Below are the code and all the weights of a small trained network. Each question names an input and a target symbol and asks about switching units off, where a switched-off unit gives its printed mean instead of its output.

import numpy as np


def w(rows, s, z=0):
    codes = np.array(rows[::2]) - 128.0
    scale = np.full(codes.shape[1], s)
    scale[-1] = z or s
    return codes * scale


def norm(h):
    return h / np.sqrt((h * h).mean(-1, keepdims=True) + 1e-5)


def f(y):
    return y / 2 * (1 + np.tanh(0.7978845608 * (y + 0.044715 * y**3)))


def softmax(a):
    e = np.exp(a - a.max(-1, keepdims=True))
    return e / e.sum(-1, keepdims=True)


def log_softmax(a):
    a = a - a.max(-1, keepdims=True)
    return a - np.log(np.exp(a).sum(-1, keepdims=True))


def net(x, mask):
    ids = ['βζηθλμ'.index(c) for c in x.split()]
    T = len(ids)
    res = E[ids] + P[:T]
    u = 0
    for l in range(2):
        r = norm(res)
        for j in range(3):
            rows = slice(2 * j, 2 * j + 2)
            q, k, v = (r @ M[l][rows].T for M in (Q, K, V))
            z = softmax(np.where(np.tri(T) > 0, q @ k.T / 2**0.5, -1e9)) @ v
            o = O[l][rows]
            res = res + np.where(mask[u + j], z, o[:, -1]) @ o[:, :-1]
        u += 3
        y = f(norm(res) @ A[l][:, :-1].T + A[l][:, -1])
        res = res + np.where(mask[u : u + 12], y, B[l][:, -1]) @ B[l][:, :-1]
        u += 12
    return log_softmax(norm(res)[-1] @ U[:, :-1].T + U[:, -1])


Q, K, V, O, A, B = {}, {}, {}, {}, {}, {}
E = w([
[37,121,139,231,175,161,209],'β',
[101,97,254,87,208,96,8],'ζ',
[177,180,24,131,128,216,142],'η',
[165,90,211,76,202,9,190],'θ',
[169,183,203,49,91,71,186],'λ',
[152,113,123,113,68,78,151],'μ',
],0.018)
P = w([
[53,56,218,30,21,213,159],'0',
[93,72,224,172,50,127,66],'1',
[135,92,162,217,76,91,40],'2',
[174,145,112,255,108,64,60],'3',
[185,187,89,229,117,47,96],'4',
[207,253,75,201,102,22,131],'5',
],0.0072)
Q[0] = w([
[193,102,136,135,170,136,136],'L0H1',
[111,63,42,148,187,97,229],'L0H1',
[210,68,113,6,124,67,69],'L0H2',
[74,144,91,81,152,122,132],'L0H2',
[151,49,182,70,114,129,93],'L0H3',
[173,202,80,114,153,105,171],'L0H3',
],0.012)
K[0] = w([
[100,98,247,59,215,55,45],'L0H1',
[201,133,105,208,207,46,105],'L0H1',
[93,2,171,122,68,244,172],'L0H2',
[99,136,123,154,172,156,128],'L0H2',
[6,81,145,53,128,195,121],'L0H3',
[164,232,167,237,203,114,138],'L0H3',
],0.0083)
V[0] = w([
[178,78,97,157,254,108,67],'L0H1',
[140,73,201,111,141,90,95],'L0H1',
[140,79,106,179,147,116,80],'L0H2',
[111,102,112,150,90,90,208],'L0H2',
[124,33,91,149,66,40,106],'L0H3',
[42,99,129,191,181,175,163],'L0H3',
],0.0073)
O[0] = w([
[93,87,223,110,180,115,108,85],'L0H1',
[142,157,104,150,176,185,176,146],'L0H1',
[198,120,126,79,63,100,89,124],'L0H2',
[2,139,170,97,129,94,116,156],'L0H2',
[109,237,172,78,75,166,128,71],'L0H3',
[82,197,18,43,148,139,130,254],'L0H3',
],0.009,0.005)
A[0] = w([
[103,190,171,126,141,150,65,73],'L0N1',
[85,153,103,81,77,106,106,76],'L0N2',
[113,139,156,179,193,144,64,74],'L0N3',
[165,134,76,116,96,167,110,208],'L0N4',
[97,109,154,139,184,149,118,153],'L0N5',
[119,89,196,136,121,159,94,171],'L0N6',
[167,186,54,155,126,207,75,4],'L0N7',
[125,173,131,20,95,93,67,111],'L0N8',
[113,101,91,126,151,85,182,116],'L0N9',
[134,202,131,135,253,77,154,103],'L0N10',
[193,186,148,123,66,134,119,70],'L0N11',
[113,157,234,116,85,110,99,99],'L0N12',
],0.011,0.0029)
B[0] = w([
[50,98,110,188,80,113,112,150],'L0N1',
[72,122,153,119,124,144,98,160],'L0N2',
[148,102,164,107,84,115,135,195],'L0N3',
[254,35,152,144,170,188,79,189],'L0N4',
[124,188,183,143,100,121,106,197],'L0N5',
[137,171,75,64,84,157,143,157],'L0N6',
[144,129,78,168,168,233,129,211],'L0N7',
[161,50,162,204,69,88,172,177],'L0N8',
[165,133,104,81,164,148,64,191],'L0N9',
[94,130,115,157,121,157,32,254],'L0N10',
[117,72,146,101,96,102,70,148],'L0N11',
[151,137,25,154,139,121,125,162],'L0N12',
],0.0096,0.0063)
Q[1] = w([
[109,136,149,156,36,117,229],'L1H1',
[136,74,150,97,140,138,188],'L1H1',
[100,88,62,98,14,87,56],'L1H2',
[103,139,56,186,160,120,177],'L1H2',
[94,100,132,184,253,146,210],'L1H3',
[85,88,145,113,136,78,115],'L1H3',
],0.011)
K[1] = w([
[174,111,103,113,112,60,146],'L1H1',
[123,143,109,108,125,134,190],'L1H1',
[58,155,138,67,112,135,176],'L1H2',
[87,186,95,215,124,127,103],'L1H2',
[139,125,92,246,169,125,95],'L1H3',
[118,199,153,94,113,113,174],'L1H3',
],0.013)
V[1] = w([
[168,167,145,54,77,44,141],'L1H1',
[135,77,136,180,61,105,150],'L1H1',
[96,114,131,41,237,244,42],'L1H2',
[186,118,217,183,168,99,48],'L1H2',
[177,174,151,51,94,254,140],'L1H3',
[100,81,72,142,53,174,45],'L1H3',
],0.0083)
O[1] = w([
[71,67,196,205,192,165,197,29],'L1H1',
[53,74,98,102,163,196,222,127],'L1H1',
[50,124,207,133,157,162,112,253],'L1H2',
[151,124,109,46,48,79,132,83],'L1H2',
[102,220,156,117,145,254,192,131],'L1H3',
[100,122,165,249,17,146,174,211],'L1H3',
],0.0073,0.0053)
A[1] = w([
[105,178,108,183,119,143,61,167],'L1N1',
[118,109,197,153,112,93,143,254],'L1N2',
[78,162,145,122,147,192,144,216],'L1N3',
[186,38,106,117,112,119,118,76],'L1N4',
[95,129,163,118,141,94,152,166],'L1N5',
[148,107,122,136,129,150,49,102],'L1N6',
[142,95,162,104,110,183,139,13],'L1N7',
[152,171,75,157,201,167,137,201],'L1N8',
[103,131,139,51,250,93,103,242],'L1N9',
[70,147,85,67,171,127,127,4],'L1N10',
[173,152,101,130,171,129,160,133],'L1N11',
[156,86,179,165,179,124,127,117],'L1N12',
],0.016,0.0032)
B[1] = w([
[157,123,156,70,143,151,164,253],'L1N1',
[165,172,143,117,150,140,93,185],'L1N2',
[185,134,90,135,115,50,96,209],'L1N3',
[176,154,92,108,170,49,96,161],'L1N4',
[137,110,103,90,119,181,126,153],'L1N5',
[128,99,82,165,136,146,206,182],'L1N6',
[137,187,166,92,163,124,106,142],'L1N7',
[173,80,104,102,101,197,107,207],'L1N8',
[23,222,19,60,117,110,174,178],'L1N9',
[53,184,115,93,146,121,106,154],'L1N10',
[124,118,134,116,156,184,126,143],'L1N11',
[11,94,160,47,126,140,128,144],'L1N12',
],0.013)
U = w([
[193,255,212,99,111,146,90,66],'β',
[188,99,92,124,122,17,76,144],'ζ',
[195,86,72,83,142,234,113,163],'η',
[61,225,39,50,123,149,96,109],'θ',
[63,64,173,143,155,142,67,249],'λ',
[110,214,98,236,24,152,151,26],'μ',
],0.0072,0.002)

Each question gives the input, a string of symbols that net reads in full, and the target symbol t.
The units are the heads (2 rows each of Q, K, V and O) and the neurons (one row each of A and B). Each row of codes is followed by its name. A weight is (code - 128) times the scale printed after its matrix; where a second scale follows, it is the last column's (O, A, B and U).
mask holds one flag per unit, layer by layer, with each layer's heads first. A switched-off unit (its flag False) gives its mean, the last column of its rows in O or B, instead of its output. The means were averaged over made-up inputs and are rounded, as every weight is.
A unit's drop is (log p(t) with every unit on - log p(t) with that unit switched off) / (log p(t) with every unit on - log p(t) with every unit switched off).
unit that matters most: the unit with the biggest drop
top k neurons: the k neurons with the biggest drops, biggest first
top k neurons in layer l: the k neurons of layer l with the biggest drops, biggest first
which heads matter: for each layer, one digit per head in row order, 1 if its drop is at least 0.15 and else 0, layers parted by /
drop of u: that unit's drop, to one decimal
input ζ β β μ, target β: which heads matter : 100 / 001
input μ β λ, target μ: which heads matter : 010 / 000
input η β λ β ζ, target ζ: which heads matter : 000 / 000
input μ λ η β λ, target μ: top 2 neurons : [L0N8 L0N11]
input β β β θ β β, target β: top 2 neurons : [L1N1 L1N9]
input ζ μ μ μ β, target μ: which heads matter : 001 / 000
input β θ ζ η β, target ζ: which heads matter : 010 / 011
input θ λ μ, target θ: top 2 neurons in layer 0 : [L0N11 L0N12]
input β β θ μ β, target μ: which heads matter : 001 / 100
input μ η ζ, target μ: top neuron : [L0N12]
input β β θ η ζ, target λ: top 2 neurons in layer 0 : [L0N8 L0N10]
input λ θ λ η λ, target η: which heads matter : 110 / 010
input β ζ λ β, target λ: which heads matter : 000 / 101
input β λ μ, target λ: which heads matter : 010 / 110
input β μ λ, target λ: which heads matter : 000 / 100
input θ β μ, target θ: which heads matter : 100 / 001
input ζ β β β λ β, target λ: unit that matters most : L0H3
input ζ θ β β ζ, target β: top 2 neurons in layer 0 : [L0N6 L0N1]
input η ζ η ζ λ, target ζ: drop of L0H1 : 0.1
input η β β ζ, target ζ: drop of L0N10 : 0.0
input β μ β β λ, target λ: drop of L1H1 : 0.5
